Here is a tiny trained network, its code and every weight. The questions are about switching its units off for an input and a class, where a switched-off unit gives its printed mean instead of its output.

import numpy as np


def w(rows, s, z=0):
    codes = np.array(rows[::2]) - 128.0
    scale = np.full(codes.shape[1], s)
    scale[-1] = z or s
    return codes * scale


def f(y):
    return np.maximum(y, 0)


def log_softmax(a):
    a = a - a.max(-1, keepdims=True)
    return a - np.log(np.exp(a).sum(-1, keepdims=True))


def net(x, mask):
    res = np.array(x, float).reshape(1, 5) / 4 @ E
    y = f(res @ A[0][:, :-1].T + A[0][:, -1])
    res = res + np.where(mask, y, B[0][:, -1]) @ B[0][:, :-1]
    return log_softmax(res[-1] @ U[:, :-1].T + U[:, -1])


A, B = {}, {}
E = w([
[162,125,151,158,64,96,181,118],'x0',
[175,86,141,132,139,116,98,249],'x1',
[124,203,77,87,123,79,155,171],'x2',
[226,199,119,126,156,181,165,112],'x3',
[127,163,103,122,53,168,33,114],'x4',
],0.015)
A[0] = w([
[153,136,113,86,89,154,91,123,16],'neuron 1',
[208,105,151,118,151,117,109,189,20],'neuron 2',
[193,197,123,105,135,190,163,134,13],'neuron 3',
[141,140,127,119,178,113,85,137,40],'neuron 4',
[96,134,83,80,201,170,101,126,35],'neuron 5',
[153,146,137,153,137,112,100,162,7],'neuron 6',
[156,126,172,185,43,90,156,130,71],'neuron 7',
[127,156,99,111,202,142,64,134,38],'neuron 8',
[83,131,80,98,97,63,134,151,90],'neuron 9',
[145,156,98,119,63,142,63,127,41],'neuron 10',
[140,172,100,160,80,154,62,129,29],'neuron 11',
[249,155,84,145,174,159,143,113,28],'neuron 12',
[93,187,114,123,118,162,177,57,42],'neuron 13',
[126,188,100,126,143,116,179,163,65],'neuron 14',
[172,67,169,182,131,200,124,98,2],'neuron 15',
[152,203,74,78,112,108,153,166,17],'neuron 16',
[130,132,139,143,223,91,186,128,30],'neuron 17',
[174,112,121,138,97,149,112,231,24],'neuron 18',
[203,132,87,145,42,74,167,117,26],'neuron 19',
],0.014,0.0049)
B[0] = w([
[167,111,113,186,170,100,192,125,177],'neuron 1',
[124,179,41,88,62,72,127,36,230],'neuron 2',
[1,53,121,166,156,105,81,158,232],'neuron 3',
[101,139,195,70,74,136,160,104,160],'neuron 4',
[100,237,207,79,98,184,165,178,202],'neuron 5',
[115,173,107,130,113,96,150,80,163],'neuron 6',
[47,186,152,74,138,217,140,210,229],'neuron 7',
[100,188,213,84,90,181,133,206,193],'neuron 8',
[133,53,224,190,193,138,42,95,234],'neuron 9',
[202,65,30,207,136,57,203,202,224],'neuron 10',
[182,115,100,166,164,49,190,189,215],'neuron 11',
[19,47,128,158,151,133,120,152,246],'neuron 12',
[104,185,21,62,75,42,110,44,242],'neuron 13',
[220,97,136,143,154,131,76,131,209],'neuron 14',
[247,138,170,146,205,177,41,116,215],'neuron 15',
[229,82,218,169,163,243,73,32,238],'neuron 16',
[200,84,65,150,134,82,228,151,239],'neuron 17',
[90,185,49,81,52,53,107,46,251],'neuron 18',
[96,188,228,63,84,237,178,155,223],'neuron 19',
],0.0084,0.013)
U = w([
[225,111,96,148,151,92,243,184,188],'0',
[137,203,78,94,93,95,86,40,112],'1',
[48,41,137,156,132,129,37,162,167],'2',
[248,132,157,141,159,198,19,91,163],'3',
[132,225,155,81,113,208,171,205,5],'4',
],0.013,0.0021)

Each question gives the input, the list of numbers given to net, and the class t.
The units are the neurons (one row each of A and B). Each row of codes is followed by its name. A weight is (code - 128) times the scale printed after its matrix; where a second scale follows, it is the last column's (A, B and U).
mask holds one flag per neuron, in row order. A switched-off neuron (its flag False) gives its mean, the last column of its row in B, instead of its output. The means were averaged over made-up inputs and are rounded, as every weight is.
A unit's drop is (log p(t) with every unit on - log p(t) with that unit switched off) / (log p(t) with every unit on - log p(t) with every unit switched off).
The circuit of an input: a set's keep is (log p(t) with only the set's units on - log p(t) with every unit switched off) / (log p(t) with every unit on - log p(t) with every unit switched off). Starting from the 12 units with the biggest drops (on a tie, the unit counted first), units are removed one at a time, each time the one whose removal leaves the highest keep (on an exact tie, the one counted first), for as long as the keep stays at least 0.8.
units of the circuit, in order: the units of the circuit, biggest drop first
most important unit: the unit with the biggest drop
k most important neurons: the k neurons with the biggest drops, biggest first
drop of u: that unit's drop, to one decimal
input [-8,8,5,-4,-4], class 1: most important unit	neuron 18
input [8,-6,4,-8,4], class 2: 2 most important neurons	neuron 9; neuron 5
input [6,-1,-4,-7,8], class 0: units of the circuit, in order	neuron 10; neuron 11
input [3,-7,-1,-7,-6], class 1: 3 most important neurons	neuron 13; neuron 12; neuron 3
input [-3,0,6,0,5], class 3: 3 most important neurons	neuron 16; neuron 17; neuron 9
input [-2,-6,-8,-4,8], class 0: 2 most important neurons	neuron 10; neuron 11
input [8,2,6,-1,2], class 4: 3 most important neurons	neuron 19; neuron 7; neuron 15
input [-2,-1,-1,1,0], class 4: 4 most important neurons	neuron 16; neuron 18; neuron 9; neuron 2
input [-6,3,6,3,1], class 3: 3 most important neurons	neuron 16; neuron 14; neuron 7
input [8,7,2,4,4], class 4: 3 most important neurons	neuron 19; neuron 7; neuron 13
input [-2,-2,-2,0,-2], class 0: 2 most important neurons	neuron 16; neuron 18
input [6,7,1,8,-5], class 2: 2 most important neurons	neuron 12; neuron 3
input [-7,3,5,-5,6], class 4: 2 most important neurons	neuron 8; neuron 5
input [1,-3,-6,6,-1], class 2: 3 most important neurons	neuron 12; neuron 3; neuron 16
input [-5,6,8,-5,-6], class 3: 2 most important neurons	neuron 9; neuron 16
input [8,1,-8,0,-4], class 3: 2 most important neurons	neuron 15; neuron 5
input [4,-4,3,-6,2], class 2: most important unit	neuron 9
input [-3,6,-5,6,4], class 1: 2 most important neurons	neuron 2; neuron 18
input [0,4,-1,-4,4], class 0: units of the circuit, in order	neuron 3; neuron 10
input [6,-1,-4,3,7], class 0: units of the circuit, in order	neuron 10
input [7,-3,-8,-7,6], class 3: drop of neuron 3	0.5
input [-5,-6,3,7,2], class 2: drop of neuron 3	0.9
input [-8,1,4,2,5], class 4: drop of neuron 8	0.8
input [-7,8,6,-4,-5], class 1: drop of neuron 2	0.2
